[[ 1.49  1.37  0.42  0.55  0.65 -1.32]
 [ 1.75  1.31  1.80  3.00 -0.07 -3.50]
 [-1.11 -0.86 -1.34 -0.23  0.22  2.22]
 [ 3.01 -0.88  1.70  2.26 -0.88 -1.09]
 [ 5.58  1.47  3.11  4.13 -1.38 -4.08]]
->
[[ 3.01 -0.88  1.70  2.26 -0.88 -1.09]
 [-1.11 -0.86 -1.34 -0.23  0.22  2.22]
 [ 1.75  1.31  1.80  3.00 -0.07 -3.50]
 [ 1.49  1.37  0.42  0.55  0.65 -1.32]
 [ 5.58  1.47  3.11  4.13 -1.38 -4.08]]

[[ 4.69  1.44  5.01 -0.73  5.12 -2.51 -1.66  1.29 -3.06  0.95  5.30  1.87
   4.27  1.85 -2.87 -1.71]
 [-0.82 -0.16 -0.65 -2.81 -0.78  4.57 -1.45 -1.91  6.67 -2.40 -0.53 -2.92
  -0.62 -2.74  4.88 -1.66]
 [-1.07 -0.53 -0.79  3.37 -1.04 -1.04  3.06  1.14 -4.42  2.18 -1.31  2.36
  -0.46  1.83 -1.98  2.61]
 [ 2.91  1.03  3.00  0.76  2.73 -4.94  0.08  1.59 -4.39  1.56  3.28  2.87
   2.32  2.77 -4.86 -0.40]]
->
[[-1.07 -0.53 -0.79  3.37 -1.04 -1.04  3.06  1.14 -4.42  2.18 -1.31  2.36
  -0.46  1.83 -1.98  2.61]
 [-0.82 -0.16 -0.65 -2.81 -0.78  4.57 -1.45 -1.91  6.67 -2.40 -0.53 -2.92
  -0.62 -2.74  4.88 -1.66]
 [ 2.91  1.03  3.00  0.76  2.73 -4.94  0.08  1.59 -4.39  1.56  3.28  2.87
   2.32  2.77 -4.86 -0.40]
 [ 4.69  1.44  5.01 -0.73  5.12 -2.51 -1.66  1.29 -3.06  0.95  5.30  1.87
   4.27  1.85 -2.87 -1.71]]

[[-0.70  2.15 -4.20  0.28  4.79 -2.39 -0.33 -1.88 -2.21 -1.95  3.52 -3.96]
 [-3.00 -3.21  4.17  3.05 -5.99  2.28 -2.81  2.36 -0.57  1.83 -3.27  4.20]
 [ 3.89 -3.67  1.19  0.01 -3.46  1.82  3.53  2.45  3.15  2.13 -4.77  0.22]
 [ 2.87 -4.71  0.11  2.84 -1.80  1.82  3.01  4.76  1.38  4.50 -6.03 -0.73]
 [-4.68  3.72  2.38 -0.21 -0.39 -0.88 -4.53 -1.51 -2.41 -1.61  5.14  2.57]]
->
[[ 2.87 -4.71  0.11  2.84 -1.80  1.82  3.01  4.76  1.38  4.50 -6.03 -0.73]
 [ 3.89 -3.67  1.19  0.01 -3.46  1.82  3.53  2.45  3.15  2.13 -4.77  0.22]
 [-3.00 -3.21  4.17  3.05 -5.99  2.28 -2.81  2.36 -0.57  1.83 -3.27  4.20]
 [-0.70  2.15 -4.20  0.28  4.79 -2.39 -0.33 -1.88 -2.21 -1.95  3.52 -3.96]
 [-4.68  3.72  2.38 -0.21 -0.39 -0.88 -4.53 -1.51 -2.41 -1.61  5.14  2.57]]

[[ 2.66 -2.53 -0.77  1.23 -2.63  0.84  2.85  1.94  2.12  2.09 -3.17 -0.46
  -3.09 -2.95]
 [-5.02  1.48  2.93 -0.22  0.20 -0.14 -5.22 -0.97 -3.27 -0.78  1.52  3.10
   1.28  1.17]
 [ 0.34  1.46 -1.73 -0.69  3.99 -0.69  0.21 -0.96  0.31 -0.98  1.38 -1.38
   1.81  1.64]
 [ 1.64  0.68 -2.65 -0.53  2.05 -1.63  1.73 -0.86  1.21 -0.84  0.81 -2.44
   0.72  1.04]]
->
[[ 2.66 -2.53 -0.77  1.23 -2.63  0.84  2.85  1.94  2.12  2.09 -3.17 -0.46
  -3.09 -2.95]
 [ 1.64  0.68 -2.65 -0.53  2.05 -1.63  1.73 -0.86  1.21 -0.84  0.81 -2.44
   0.72  1.04]
 [ 0.34  1.46 -1.73 -0.69  3.99 -0.69  0.21 -0.96  0.31 -0.98  1.38 -1.38
   1.81  1.64]
 [-5.02  1.48  2.93 -0.22  0.20 -0.14 -5.22 -0.97 -3.27 -0.78  1.52  3.10
   1.28  1.17]]

[[ 0.95  2.49  1.50 -6.20]
 [-4.91 -3.76 -6.17  5.79]
 [-2.41 -0.32 -3.00 -6.76]
 [-4.12 -3.27  4.73 -0.99]]
->
[[-4.91 -3.76 -6.17  5.79]
 [-4.12 -3.27  4.73 -0.99]
 [-2.41 -0.32 -3.00 -6.76]
 [ 0.95  2.49  1.50 -6.20]]

[[ 2.26 -5.22  1.72  2.79  2.96 -1.46  2.89  2.96 -1.39 -1.13 -3.75  3.12
   1.05  1.00  2.54  3.18]
 [-0.77  5.34  2.45 -0.72 -2.17 -0.58 -1.65 -5.36 -0.03 -0.39  2.92 -2.92
   2.97 -3.52 -1.94 -3.53]
 [ 4.34 -2.58 -0.73  3.82  3.55  3.03  2.84  1.36 -3.52 -3.50 -2.22  3.14
  -1.34  3.82  3.16  3.11]]
->
[[ 2.26 -5.22  1.72  2.79  2.96 -1.46  2.89  2.96 -1.39 -1.13 -3.75  3.12
   1.05  1.00  2.54  3.18]
 [ 4.34 -2.58 -0.73  3.82  3.55  3.03  2.84  1.36 -3.52 -3.50 -2.22  3.14
  -1.34  3.82  3.16  3.11]
 [-0.77  5.34  2.45 -0.72 -2.17 -0.58 -1.65 -5.36 -0.03 -0.39  2.92 -2.92
   2.97 -3.52 -1.94 -3.53]]

[[-0.38  0.35  3.51 -0.23  0.06 -5.92 -0.12  0.27 -2.49 -1.57 -0.98  0.66
  -1.03 -4.15]
 [-0.05  0.10 -1.45 -0.07 -1.29  1.77  1.02 -0.37  0.29 -0.09  1.06 -0.53
  -0.47  0.31]
 [-0.13 -0.48 -1.18 -0.31 -0.54  1.17  0.20 -0.77 -1.64 -1.35  1.56  0.32
  -1.47  0.26]]
->
[[-0.13 -0.48 -1.18 -0.31 -0.54  1.17  0.20 -0.77 -1.64 -1.35  1.56  0.32
  -1.47  0.26]
 [-0.05  0.10 -1.45 -0.07 -1.29  1.77  1.02 -0.37  0.29 -0.09  1.06 -0.53
  -0.47  0.31]
 [-0.38  0.35  3.51 -0.23  0.06 -5.92 -0.12  0.27 -2.49 -1.57 -0.98  0.66
  -1.03 -4.15]]
